Below are the code and all the weights of a small trained network. Each question names an input and a class and asks about switching units off, where a switched-off unit gives its printed mean instead of its output.

import numpy as np


def w(rows, s, z=0):
    codes = np.array(rows[::2]) - 128.0
    scale = np.full(codes.shape[1], s)
    scale[-1] = z or s
    return codes * scale


def norm(h):
    return h / np.sqrt((h * h).mean(-1, keepdims=True) + 1e-5)


def f(y):
    return np.maximum(y, 0)


def log_softmax(a):
    a = a - a.max(-1, keepdims=True)
    return a - np.log(np.exp(a).sum(-1, keepdims=True))


def net(x, mask):
    res = np.array(x, float).reshape(1, 6) / 4 @ E
    u = 0
    for l in range(3):
        y = f(norm(res) @ A[l][:, :-1].T + A[l][:, -1])
        res = res + np.where(mask[u : u + 4], y, B[l][:, -1]) @ B[l][:, :-1]
        u += 4
    return log_softmax(norm(res)[-1] @ U[:, :-1].T + U[:, -1])


A, B = {}, {}
E = w([
[178,110,182,222,212,105,73,164,236,213,97],'x0',
[188,222,152,126,29,228,162,136,228,209,169],'x1',
[99,5,52,255,108,62,154,99,72,183,44],'x2',
[181,114,150,142,61,53,237,120,82,153,99],'x3',
[85,236,167,225,156,224,82,232,109,190,135],'x4',
[243,81,194,158,80,196,124,118,111,48,188],'x5',
],0.0076)
A[0] = w([
[179,60,102,130,86,94,161,74,114,152,132,64],'L0N0',
[74,197,97,107,104,112,130,120,192,163,108,186],'L0N1',
[157,80,149,255,179,132,92,177,167,204,72,3],'L0N2',
[70,99,91,148,144,164,106,156,99,189,95,105],'L0N3',
],0.0092,0.0017)
B[0] = w([
[79,71,163,131,164,134,126,124,95,143,81,224],'L0N0',
[219,140,40,186,225,149,141,107,170,143,149,197],'L0N1',
[219,197,169,106,183,162,168,167,201,185,172,254],'L0N2',
[95,147,104,148,250,92,138,63,91,96,143,204],'L0N3',
],0.011,0.0075)
A[1] = w([
[157,123,163,189,52,137,168,144,159,187,86,5],'L1N0',
[164,70,191,168,50,158,173,122,90,212,91,74],'L1N1',
[41,106,113,118,177,154,120,98,81,147,91,160],'L1N2',
[136,130,101,164,2,133,231,127,85,146,144,72],'L1N3',
],0.0079,0.0032)
B[1] = w([
[106,96,60,81,126,82,154,250,99,114,82,166],'L1N0',
[106,42,62,14,156,121,128,210,135,58,144,209],'L1N1',
[164,54,102,103,127,177,65,157,95,176,88,253],'L1N2',
[119,110,69,33,118,118,140,138,66,71,79,196],'L1N3',
],0.012,0.005)
A[2] = w([
[184,137,230,52,157,168,123,146,167,57,225,129],'L2N0',
[164,149,137,76,112,199,72,123,117,2,236,205],'L2N1',
[111,81,87,148,66,55,66,92,139,135,108,54],'L2N2',
[91,147,86,171,197,147,14,129,47,106,143,4],'L2N3',
],0.0077,0.0024)
B[2] = w([
[113,184,45,168,166,118,187,139,138,242,103,254],'L2N0',
[254,122,196,186,152,54,168,144,169,205,165,245],'L2N1',
[115,128,67,92,140,67,77,118,140,146,69,152],'L2N2',
[151,59,195,127,18,95,172,124,60,136,142,199],'L2N3',
],0.0084,0.0079)
U = w([
[76,173,163,254,22,138,101,131,93,100,167,4],'0',
[104,31,75,68,122,117,118,137,69,74,67,180],'1',
[225,219,101,154,172,139,163,139,220,238,186,219],'2',
],0.0091,0.0036)

Each question gives the input, the list of numbers given to net, and the class t.
The units are the neurons (one row each of A and B). Each row of codes is followed by its name. A weight is (code - 128) times the scale printed after its matrix; where a second scale follows, it is the last column's (A, B and U).
mask holds one flag per neuron, layer by layer. A switched-off neuron (its flag False) gives its mean, the last column of its row in B, instead of its output. The means were averaged over made-up inputs and are rounded, as every weight is.
A unit's drop is (log p(t) with every unit on - log p(t) with that unit switched off) / (log p(t) with every unit on - log p(t) with every unit switched off).
k most important neurons: the k neurons with the biggest drops, biggest first
top k neurons in layer l: the k neurons of layer l with the biggest drops, biggest first
drop when u is switched off: that unit's drop, to one decimal
input [-2,3,-3,7,-6,-6], class 1: 3 most important neurons -> L0N2, L2N1, L2N0
input [-4,1,2,4,7,-1], class 0: 2 most important neurons -> L0N2, L0N3
input [-7,-7,-8,-1,1,-2], class 2: 3 most important neurons -> L2N1, L0N0, L0N3
input [-6,-4,-4,-2,5,-8], class 1: 2 most important neurons -> L0N2, L2N3
input [-8,3,5,-4,5,6], class 1: 3 most important neurons -> L0N2, L1N3, L0N1
input [2,8,1,6,-6,-7], class 1: top 2 neurons in layer 1 -> L1N0, L1N1
input [-2,5,6,-4,-4,-2], class 1: most important neuron -> L0N2
input [-2,-4,-2,-5,0,-7], class 1: 2 most important neurons -> L0N2, L2N3
input [2,5,0,2,-6,-1], class 1: drop when L0N2 is switched off -> 0.2
input [-4,6,3,2,-3,8], class 1: drop when L1N1 is switched off -> 0.0
input [-8,-5,-7,-7,-6,3], class 2: drop when L2N1 is switched off -> 0.7
